Below are the code and all the weights of a small trained network. Each question names an input and a target symbol and asks about switching units off, where a switched-off unit gives its printed mean instead of its output.

import numpy as np


def w(rows, s, z=0):
    codes = np.array(rows[::2]) - 128.0
    scale = np.full(codes.shape[1], s)
    scale[-1] = z or s
    return codes * scale


def f(y):
    return y / 2 * (1 + np.tanh(0.7978845608 * (y + 0.044715 * y**3)))


def softmax(a):
    e = np.exp(a - a.max(-1, keepdims=True))
    return e / e.sum(-1, keepdims=True)


def log_softmax(a):
    a = a - a.max(-1, keepdims=True)
    return a - np.log(np.exp(a).sum(-1, keepdims=True))


def net(x, mask):
    ids = ['ΛΞΠαβδεημστφω'.index(c) for c in x.split()]
    T = len(ids)
    res = E[ids] + P[:T]
    u = 0
    for l in range(2):
        q, k, v = (res @ M[l].T for M in (Q, K, V))
        z = softmax(np.where(np.tri(T) > 0, q @ k.T / 2**0.5, -1e9)) @ v
        res = res + np.where(mask[u], z, O[l][:, -1]) @ O[l][:, :-1]
        u += 1
        y = f(res @ A[l][:, :-1].T + A[l][:, -1])
        res = res + np.where(mask[u : u + 8], y, B[l][:, -1]) @ B[l][:, :-1]
        u += 8
    return log_softmax(res[-1] @ U[:, :-1].T + U[:, -1])


Q, K, V, O, A, B = {}, {}, {}, {}, {}, {}
E = w([
[82,139,127,109,159,218,135,122],'Λ',
[57,3,107,87,116,94,172,102],'Ξ',
[154,166,49,99,171,160,157,175],'Π',
[81,94,71,81,76,86,115,132],'α',
[105,133,115,163,165,216,156,133],'β',
[135,119,99,106,182,171,140,120],'δ',
[113,114,24,151,83,69,139,150],'ε',
[134,155,69,61,161,163,129,152],'η',
[163,133,90,160,179,176,167,142],'μ',
[120,87,155,96,162,187,135,102],'σ',
[98,107,99,176,115,94,154,100],'τ',
[97,104,129,47,143,189,118,121],'φ',
[97,93,170,144,56,116,130,179],'ω',
],0.02)
P = w([
[21,183,2,228,158,168,104,39],'0',
[167,126,69,122,160,106,208,162],'1',
[185,133,97,112,163,121,214,165],'2',
[184,118,112,110,147,128,205,171],'3',
[192,96,112,86,154,120,227,179],'4',
[182,101,145,110,124,140,217,181],'5',
[202,93,151,91,137,130,230,192],'6',
[185,92,156,85,124,130,211,191],'7',
[186,90,171,84,95,124,223,192],'8',
[186,74,184,77,100,142,231,202],'9',
[196,97,168,77,119,133,230,200],'10',
],0.0081)
Q[0] = w([
[93,9,38,174,2,16,207,119],'L0H0',
[139,91,72,66,228,227,220,97],'L0H0',
],0.04)
K[0] = w([
[112,61,255,31,86,156,122,138],'L0H0',
[19,127,94,161,110,182,80,48],'L0H0',
],0.051)
V[0] = w([
[232,135,72,238,149,163,175,157],'L0H0',
[185,140,184,93,212,111,120,6],'L0H0',
],0.013)
O[0] = w([
[11,119,176,94,184,63,189,131,95],'L0H0',
[147,194,128,116,67,146,182,3,2],'L0H0',
],0.007,0.0077)
A[0] = w([
[124,182,148,127,107,90,125,90,103],'L0N0',
[174,232,215,144,127,35,51,122,76],'L0N1',
[139,204,255,124,118,99,84,91,52],'L0N2',
[121,205,232,154,59,107,76,91,2],'L0N3',
[73,207,236,193,105,176,66,114,77],'L0N4',
[186,163,123,130,69,69,87,101,68],'L0N5',
[109,186,171,204,119,57,19,81,68],'L0N6',
[104,214,116,107,113,116,62,150,39],'L0N7',
],0.014,0.0072)
B[0] = w([
[114,68,225,75,223,143,116,178,2],'L0N0',
[169,170,129,237,100,97,112,163,115],'L0N1',
[76,149,254,48,69,117,141,201,76],'L0N2',
[201,224,223,150,104,24,75,178,115],'L0N3',
[173,121,123,168,136,171,210,206,105],'L0N4',
[73,88,187,32,136,152,191,73,169],'L0N5',
[116,192,18,252,213,70,109,65,117],'L0N6',
[107,95,99,99,136,199,129,204,12],'L0N7',
],0.0083,0.0004)
Q[1] = w([
[145,244,218,114,140,136,111,133],'L1H0',
[111,89,179,203,2,42,110,120],'L1H0',
],0.063)
K[1] = w([
[166,253,106,70,157,140,130,126],'L1H0',
[214,76,248,73,81,68,166,194],'L1H0',
],0.054)
V[1] = w([
[102,35,212,237,107,210,250,127],'L1H0',
[79,5,184,181,153,20,60,22],'L1H0',
],0.011)
O[1] = w([
[184,146,106,107,172,35,48,71,254],'L1H0',
[115,59,254,58,94,144,115,93,216],'L1H0',
],0.0087,0.0082)
A[1] = w([
[208,164,102,75,147,247,132,126,69],'L1N0',
[136,184,123,101,87,133,231,19,147],'L1N1',
[41,142,102,164,104,87,180,153,81],'L1N2',
[52,106,125,142,141,41,154,165,48],'L1N3',
[216,170,94,90,95,232,144,56,9],'L1N4',
[186,145,81,153,109,157,156,64,105],'L1N5',
[167,92,109,172,65,64,104,126,99],'L1N6',
[88,171,170,118,99,55,207,68,42],'L1N7',
],0.014,0.011)
B[1] = w([
[71,140,85,220,176,163,96,51,242],'L1N0',
[162,200,162,76,121,191,123,163,254],'L1N1',
[220,86,143,110,166,89,180,141,170],'L1N2',
[161,167,184,172,93,127,124,121,207],'L1N3',
[251,94,178,116,47,52,196,209,193],'L1N4',
[62,118,96,85,79,95,102,137,183],'L1N5',
[63,118,174,119,114,165,154,104,251],'L1N6',
[100,125,26,231,115,135,153,102,180],'L1N7',
],0.016,0.0084)
U = w([
[85,124,114,148,135,224,54,157,3],'Λ',
[85,64,116,51,94,157,154,30,217],'Ξ',
[114,134,101,144,57,166,122,154,123],'Π',
[163,87,81,86,166,189,9,255,133],'α',
[241,111,139,148,110,230,26,69,27],'β',
[74,162,93,102,134,131,60,124,144],'δ',
[161,154,170,118,129,130,169,119,36],'ε',
[107,120,105,126,187,141,151,116,94],'η',
[138,197,151,109,170,93,70,85,149],'μ',
[118,222,129,81,133,228,107,112,252],'σ',
[82,192,158,153,109,133,151,39,62],'τ',
[184,166,123,64,62,137,94,117,98],'φ',
[54,183,198,165,104,140,56,211,179],'ω',
],0.0047,0.0048)

Each question gives the input, a string of symbols that net reads in full, and the target symbol t.
The units are the heads (2 rows each of Q, K, V and O) and the neurons (one row each of A and B). Each row of codes is followed by its name. A weight is (code - 128) times the scale printed after its matrix; where a second scale follows, it is the last column's (O, A, B and U).
mask holds one flag per unit, layer by layer, with each layer's heads first. A switched-off unit (its flag False) gives its mean, the last column of its rows in O or B, instead of its output. The means were averaged over made-up inputs and are rounded, as every weight is.
A unit's drop is (log p(t) with every unit on - log p(t) with that unit switched off) / (log p(t) with every unit on - log p(t) with every unit switched off).
The circuit of an input: a set's keep is (log p(t) with only the set's units on - log p(t) with every unit switched off) / (log p(t) with every unit on - log p(t) with every unit switched off). Starting from the 12 units with the biggest drops (on a tie, the unit counted first), units are removed one at a time, each time the one whose removal leaves the highest keep (on an exact tie, the one counted first), for as long as the keep stays at least 0.8.
circuit, biggest first: the units of the circuit, biggest drop first
most important unit: the unit with the biggest drop
k most important neurons: the k neurons with the biggest drops, biggest first
k most important neurons of layer l: the k neurons of layer l with the biggest drops, biggest first
input Λ σ σ ω β δ η μ, target δ: most important unit	L1H0
input Π μ α δ τ ω δ τ η δ β, target ε: 2 most important neurons	(L1N2, L1N3)
input σ τ ω σ δ Ξ η, target φ: circuit, biggest first	(L0H0, L1N4)
input μ σ ω Ξ δ α ω τ, target ω: circuit, biggest first	(L0H0, L1N3)
input ω ω η ω, target ω: 2 most important neurons	(L1N3, L1N6)
input Ξ φ Λ, target β: 2 most important neurons	(L1N0, L1N4)
input δ φ ω δ δ ε β δ Ξ τ μ, target σ: 2 most important neurons	(L1N1, L1N4)
input Ξ Ξ δ φ α, target φ: circuit, biggest first	(L0H0, L0N5, L1N4, L1N1)
input Λ δ δ Ξ ω δ, target δ: circuit, biggest first	(L1H0, L1N5, L0N4, L0H0)
input δ Π τ δ Ξ δ Ξ α, target Ξ: circuit, biggest first	(L1N6, L1H0)
input Ξ Ξ μ μ μ δ Λ δ φ δ η, target β: circuit, biggest first	(L0H0, L1N0, L1N4)
input η δ ω δ ε μ, target η: 2 most important neurons	(L1N2, L1N0)
input β Π σ Ξ Ξ Ξ φ, target μ: circuit, biggest first	(L1H0, L0H0, L0N4)
input η δ Ξ ω μ φ δ η, target η: circuit, biggest first	(L1H0, L1N2, L1N0)
input β μ Ξ α, target Ξ: circuit, biggest first	(L1N1, L1H0)
input τ δ δ η α φ φ η, target Ξ: circuit, biggest first	(L1H0, L0H0, L1N1)
input σ δ ω Ξ σ α, target σ: circuit, biggest first	(L0H0, L1N1)
input Ξ δ ω σ τ δ β δ ε, target σ: circuit, biggest first	(L1N1, L0H0)
input δ ω ω δ α, target ω: circuit, biggest first	(L0H0, L1N3)
input β δ δ δ, target μ: circuit, biggest first	(L0H0, L1H0, L0N4)
input φ ω Ξ μ Π Ξ φ ω δ σ, target Π: 3 most important neurons	(L1N4, L1N5, L1N0)
input φ Ξ ω Π δ δ Ξ τ φ η, target Π: 2 most important neurons of layer 1	(L1N4, L1N0)
input φ α ω σ φ β ω δ φ, target Π: 2 most important neurons	(L1N4, L1N0)
input Π ω ω φ σ ω δ, target ε: 2 most important neurons	(L1N2, L1N3)
input σ Ξ δ, target φ: 2 most important neurons of layer 1	(L1N4, L1N5)
input Ξ β α β σ Ξ φ, target β: most important neuron	(L1N0)
input η Λ σ, target η: most important unit	L1H0
input η ω Ξ δ δ Ξ δ δ, target η: 3 most important neurons of layer 1	(L1N2, L1N0, L1N1)
